[[133 127 121 128 132 124 118 126]
 [109 123 135 135 119 140 121 119]
 [101 124 129 138 115 142 122 122]
 [119 132 124 126 126 129 131 132]
 [128 124 112 129 130 127 120 126]
 [132 128 125 122 131 129 131 122]
 [121 127 129 133 121 132 134 132]
 [136 130 132 127 131 122 129 132]]
Counting starts at 1.
The top entry of the column that holds the smallest entry: 133
The entry in row 3 and column 1 is 101
Give the entry just left of 118.
Answer: 124
The entry in the bottom-left corner is 136
The top-right entry is 126
The entry just right of 136 is 130
Give the entry directly below the largest entry.
Answer: 129
Give the maximum.
Answer: 142
Give the bottom-right entry.
Answer: 132
Give the entry directly above the smallest entry.
Answer: 109
The entry at row 3, column 3 -> 129
The entry at row 1, column 3 -> 121
The entry just right of 142: 122
Give the entry just left of 112.
Answer: 124
Give the entry directly above the largest entry.
Answer: 140
Give the entry directly below the smallest entry.
Answer: 119
The entry in row 1 and column 2 -> 127
Give the entry just left of the largest entry.
Answer: 115

M =
[[121 111 103 139 148 153]
 [153 116 133 150 128 148]]
Counting starts at 1.
The top-right entry?
A: 153
The entry just left of 133?
A: 116
The entry just left of 150?
A: 133
The entry in row 1 and column 3 -> 103
The bottom-right entry -> 148

array([[114, 131, 125, 125, 123, 151],
       [128, 124, 132, 117, 111, 123],
       [131, 123, 121, 136, 127, 128],
       [124, 134, 127, 114, 128, 131]])
Rows and columns are numbered from 1.
Report the entry in row 1 and column 3.
125
The entry directly above 134: 123
The entry at row 3, column 1 is 131
Report the entry at row 2, column 3.
132
Report the entry in the top-right corner.
151
The entry just left of the largest entry is 123
The entry at row 1, column 2: 131
The bottom entry of the column that holds the smallest entry is 128
Report the entry in row 1 and column 1.
114
Report the entry in the bottom-left corner.
124
Report the entry directly above 117.
125
The bottom entry of the column that holds the largest entry is 131

[[140 139 124 136 120 125 145 122 126 132 128 122 105 113 120 134]
 [135 140 125 133 129 122 140 123 130 130 119 111 121 112 116 138]
 [141 132 125 140 125 126 117 137 145 142 102 115 126 115 119 155]
 [153 132 135 130 130 132 132 130 139 134 116 128 116 122 126 151]
 [136 133 113 134 129 117 123 140 142 136 105 112 142 108 118 145]
 [139 146 137 121 142 119 143 120 130 128 120 113 127 119 120 137]
 [140 136 130 111 137 123 118 138 131 145 104 107 145 110 114 133]
 [153 125 131 132 125 138 122 136 141 138 109 122 122 119 122 154]
 [140 124 112 139 117 136 123 137 136 135 108 106 132 106 111 148]
 [145 145 143 125 147 122 144 119 138 123 119 119 126 126 126 149]
 [143 126 118 140 116 133 119 139 139 142 107 115 122 110 116 149]
 [140 133 127 136 125 130 124 131 137 139 107 108 124 113 115 149]
 [145 143 132 128 132 123 150 120 128 127 130 127 111 119 125 136]]
What is the 4th entry from the end, reading row by row? 111
What is the first entry, reading row by row? 140
The bottom-right entry -> 136
What is the second smallest entry? 104
What is the largest entry in the last column? 155
The 2nd largest entry: 154
What is the 2nd entry on the main diagonal? 140
The 1st entry on the diagonal from the top-right corner -> 134
What is the entry in the bottom-left corner? 145
What is the entry just right of the smallest entry? 115
The fifth-last entry, reading row by row: 127
The entry directly above the largest entry: 138
What is the third entry, reading row by row? 124
What is the entry directly below the smallest entry? 116
What is the entry directly above the smallest entry? 119
What is the second entry on the diagonal from the top-right corner? 116
The smallest entry in the last column -> 133
The largest entry in the last row -> 150
What is the entry directly below the largest entry? 151
What is the third-last entry, reading row by row? 119
The entry just left of 150: 123
The 3rd entry on the main diagonal -> 125

Read these off the matrix that follows.
1) Report the top-left entry.
2) Report the entry in the bottom-left corner.
3) Report the bottom-right entry.
4) Report the first entry in the row that holds the smallest entry.
5) Report the largest entry in the last column.
6) Report the first entry on the diagonal from the top-right corner.
7) Report the entry just right of the smallest entry.
8) Report the entry directly above the smallest entry.
[[120 133 124 137 110 131 105 107 135]
 [120 135 132 117 143 129 132 137 119]
 [122 111 136 150 116 145 127 130 131]
 [124 119 129 135 148 116 119 111 120]
 [129 130 122 135  99 140 143 145 125]
 [125 132 125 146 132 123 115 128 140]
 [131 117 134 131 129 128 141 111 146]
 [123 109 118 128 122 127 107 127 125]
 [125 121 128 127 131 146 105 139 117]
 [127 145 113 151 129 125 136 126 124]
 [124 136 133 121 142 133 132 138 156]
 [131 132 147 119 139 120 124 124 120]
 [137 137 117 109 123 116 120 126 135]
 [142 116 140 119 127 135 132 128 111]
 [138 134 107 131 132 133 135 128 141]
 [129 131 138 133 137 136 147 127 110]]
1) 120
2) 129
3) 110
4) 129
5) 156
6) 135
7) 140
8) 148

W =
[[129 126 130 125 125 127 127 118]
 [133 145 119 146 155 148 133 124]
 [138 137 122 129 117 127 118 137]
 [140 139 145 116 122 137 120 130]
 [134 118 110 133 119 134 133 121]
 [116 138 153 127 127 114 137 149]
 [109 123 131 152 124 138 136 143]
 [136 128 124 109 137 121 139 122]
 [121 145 117 130 145 150 142 156]
 [135 118 109 133 120 135 134 122]
 [130 114 116 125 127 123 133 128]
 [130 119 116 124 143 132 136 131]
 [139 124 127 106 130 112 141 113]]
Indices start at 1.
The maximum: 156
Give the top entry of the column that holds the smallest entry.
125
Give the entry at row 2, column 2.
145
The entry in row 1 and column 3: 130
Give the entry in row 2 and column 1.
133
Give the entry at row 3, column 2.
137
The entry in the bottom-right corner: 113
Give the entry in row 1 and column 1.
129
Give the top-right entry.
118
Give the entry directly above the smallest entry.
124
The entry at row 3, column 1: 138
The entry just left of 150: 145
Give the entry just right of the smallest entry.
130
Give the entry at row 1, column 2.
126
The entry directly above the largest entry: 122
Give the entry directly below the largest entry.
122
Give the entry in the bottom-left corner.
139
The smallest entry: 106
The entry just left of 149 -> 137

Questions about the grid below. Counting starts at 1.
1) Give the entry directly above the smallest entry.
2) Give the entry in the bottom-left corner.
3) Give the entry directly above 119.
4) Give the entry at row 3, column 1.
5) Give the maximum.
6) Give the entry in the top-right corner.
7) Give the entry directly below 129.
8) Give the entry directly above the largest entry.
[[128 131 124 125 127 123 131 120 126]
 [123 127 116 130 129 123 119 128 123]
 [131 127 133 130 127 127 113 126 136]
 [133 130 126 123 132 127 100 127 127]]
1) 113
2) 133
3) 131
4) 131
5) 136
6) 126
7) 127
8) 123

140	115	128	127	147	102	131	140	119	136
131	136	130	133	129	128	126	130	133	133
137	129	139	141	139	130	122	128	131	125
132	122	127	132	136	115	129	132	122	125
118	135	128	134	115	145	130	116	117	122
116	136	126	138	112	143	125	118	127	116
146	107	131	138	148	135	117	115	121	129
113	133	125	139	106	147	121	122	126	130
122	136	137	131	128	127	130	132	131	120
131	122	128	133	137	116	133	128	115	121
130	134	129	115	126	137	124	132	150	137
146	119	132	112	152	106	133	141	135	138
121	126	130	127	131	128	130	123	125	123
101	133	128	115	117	123	140	129	124	113
Indices start at 1.
Which number is the entry in row 2 and column 3? 130
Which number is the entry at row 1, column 3? 128
Which number is the entry in row 3 and column 2? 129
Which number is the entry in row 1 and column 2? 115
The entry in the bottom-left corner is 101
Which number is the entry in the bottom-right corner? 113
Which number is the maximum? 152
The entry just right of the largest entry -> 106
Which number is the entry in row 3 and column 1? 137
Which number is the entry just right of the smallest entry? 133
The entry just right of 150: 137
Which number is the entry in row 2 and column 1? 131
Which number is the entry in row 1 and column 1? 140
The entry at row 3, column 3 is 139
The entry at row 2, column 2 -> 136
The entry directly above the largest entry -> 126
The entry just left of 145 is 115
Which number is the entry in the top-right corner? 136
Which number is the entry directly below the largest entry? 131
